Here is a tiny trained network, its code and every weight. The questions are about switching its units off for an input and a target symbol, where a switched-off unit gives its printed mean instead of its output.

import numpy as np


def w(rows, s, z=0):
    codes = np.array(rows[::2]) - 128.0
    scale = np.full(codes.shape[1], s)
    scale[-1] = z or s
    return codes * scale


def norm(h):
    return h / np.sqrt((h * h).mean(-1, keepdims=True) + 1e-5)


def f(y):
    return np.maximum(y, 0)


def softmax(a):
    e = np.exp(a - a.max(-1, keepdims=True))
    return e / e.sum(-1, keepdims=True)


def log_softmax(a):
    a = a - a.max(-1, keepdims=True)
    return a - np.log(np.exp(a).sum(-1, keepdims=True))


def net(x, mask):
    ids = ['αβγεζηθπτφ'.index(c) for c in x.split()]
    T = len(ids)
    res = E[ids] + P[:T]
    u = 0
    for l in range(2):
        q, k, v = (norm(res) @ M[l].T for M in (Q, K, V))
        z = softmax(np.where(np.tri(T) > 0, q @ k.T / 2**0.5, -1e9)) @ v
        res = res + np.where(mask[u], z, O[l][:, -1]) @ O[l][:, :-1]
        u += 1
        y = f(norm(res) @ A[l][:, :-1].T + A[l][:, -1])
        res = res + np.where(mask[u : u + 4], y, B[l][:, -1]) @ B[l][:, :-1]
        u += 4
    return log_softmax(norm(res)[-1] @ U[:, :-1].T + U[:, -1])


Q, K, V, O, A, B = {}, {}, {}, {}, {}, {}
E = w([
[167,173,118,248],'α',
[69,146,139,175],'β',
[21,125,190,87],'γ',
[77,189,99,114],'ε',
[91,58,112,85],'ζ',
[169,110,62,104],'η',
[154,132,115,126],'θ',
[152,232,50,96],'π',
[118,150,2,132],'τ',
[164,149,138,113],'φ',
],0.019)
P = w([
[102,163,123,231],'0',
[124,125,88,149],'1',
[148,135,98,151],'2',
[40,3,136,21],'3',
[210,145,70,146],'4',
[156,76,91,130],'5',
],0.0057)
Q[0] = w([
[104,199,109,142],'L0H1',
[153,255,91,182],'L0H1',
],0.0095)
K[0] = w([
[232,147,34,98],'L0H1',
[207,254,64,150],'L0H1',
],0.0088)
V[0] = w([
[105,153,129,131],'L0H1',
[81,254,33,70],'L0H1',
],0.0051)
O[0] = w([
[55,122,254,124,142],'L0H1',
[154,165,141,196,255],'L0H1',
],0.0089,0.0051)
A[0] = w([
[251,79,106,253,178],'L0N1',
[157,167,27,223,104],'L0N2',
[31,181,154,110,254],'L0N3',
[142,233,140,201,128],'L0N4',
],0.0065,0.004)
B[0] = w([
[32,113,165,2,241],'L0N1',
[101,10,28,151,254],'L0N2',
[102,173,71,171,232],'L0N3',
[103,125,200,77,247],'L0N4',
],0.009,0.0064)
Q[1] = w([
[1,65,73,45],'L1H1',
[10,103,66,66],'L1H1',
],0.0065)
K[1] = w([
[219,205,128,114],'L1H1',
[252,129,171,54],'L1H1',
],0.011)
V[1] = w([
[120,66,83,234],'L1H1',
[152,245,41,118],'L1H1',
],0.012)
O[1] = w([
[168,47,139,226,71],'L1H1',
[249,192,44,156,253],'L1H1',
],0.011,0.0047)
A[1] = w([
[149,106,10,74,165],'L1N1',
[131,44,167,162,25],'L1N2',
[100,159,109,100,217],'L1N3',
[90,115,167,202,251],'L1N4',
],0.011,0.0021)
B[1] = w([
[152,117,216,172,254],'L1N1',
[164,50,181,138,147],'L1N2',
[196,195,1,15,197],'L1N3',
[129,180,190,167,169],'L1N4',
],0.0086,0.0083)
U = w([
[103,135,224,79,56],'α',
[153,75,133,114,1],'β',
[94,211,224,163,38],'γ',
[204,212,110,137,232],'ε',
[106,116,200,149,185],'ζ',
[137,102,160,109,233],'η',
[96,180,143,12,189],'θ',
[189,242,122,145,129],'π',
[132,95,51,168,83],'τ',
[117,253,213,27,187],'φ',
],0.012,0.0033)

Each question gives the input, a string of symbols that net reads in full, and the target symbol t.
The units are the heads (2 rows each of Q, K, V and O) and the neurons (one row each of A and B). Each row of codes is followed by its name. A weight is (code - 128) times the scale printed after its matrix; where a second scale follows, it is the last column's (O, A, B and U).
mask holds one flag per unit, layer by layer, with each layer's heads first. A switched-off unit (its flag False) gives its mean, the last column of its rows in O or B, instead of its output. The means were averaged over made-up inputs and are rounded, as every weight is.
A unit's drop is (log p(t) with every unit on - log p(t) with that unit switched off) / (log p(t) with every unit on - log p(t) with every unit switched off).
The circuit of an input: a set's keep is (log p(t) with only the set's units on - log p(t) with every unit switched off) / (log p(t) with every unit on - log p(t) with every unit switched off). Starting from all 10 units, units are removed one at a time, each time the one whose removal leaves the highest keep (on an exact tie, the one counted first), for as long as the keep stays at least 0.8.
units of the circuit, in order: the units of the circuit, biggest drop first
most important unit: the unit with the biggest drop
k most important neurons: the k neurons with the biggest drops, biggest first
top k neurons in layer l: the k neurons of layer l with the biggest drops, biggest first
drop when u is switched off: that unit's drop, to one decimal
input π ε τ φ φ, target φ: most important unit -> L0N1
input β ζ α ε θ α, target θ: units of the circuit, in order -> L0N1, L1H1
input ε α γ φ τ, target θ: units of the circuit, in order -> L0N2, L1H1
input ζ ε α ε, target π: 2 most important neurons -> L0N1, L0N2
input φ φ ε α α τ, target θ: units of the circuit, in order -> L1H1, L0N3
input α α η β, target γ: units of the circuit, in order -> L1N4, L0N1
input π θ β φ β, target φ: units of the circuit, in order -> L0N2, L1H1
input ε π η φ α, target φ: units of the circuit, in order -> L0N1, L1H1, L0N2
input α β φ η, target φ: units of the circuit, in order -> L1H1, L0N2
input φ π φ η ζ β, target θ: top 2 neurons in layer 1 -> L1N1, L1N3
input γ γ β β, target γ: 2 most important neurons -> L0N1, L0N2
input ε τ ε π γ, target ε: units of the circuit, in order -> L1H1, L0N1
input π ζ β, target ε: top 2 neurons in layer 0 -> L0N4, L0N1
input α ζ α, target ζ: most important unit -> L1H1
input π φ α, target φ: drop when L0N4 is switched off -> 0.3
input φ ε τ α π β, target ε: drop when L0N1 is switched off -> 0.1
input θ η π β, target π: drop when L1N1 is switched off -> 0.0
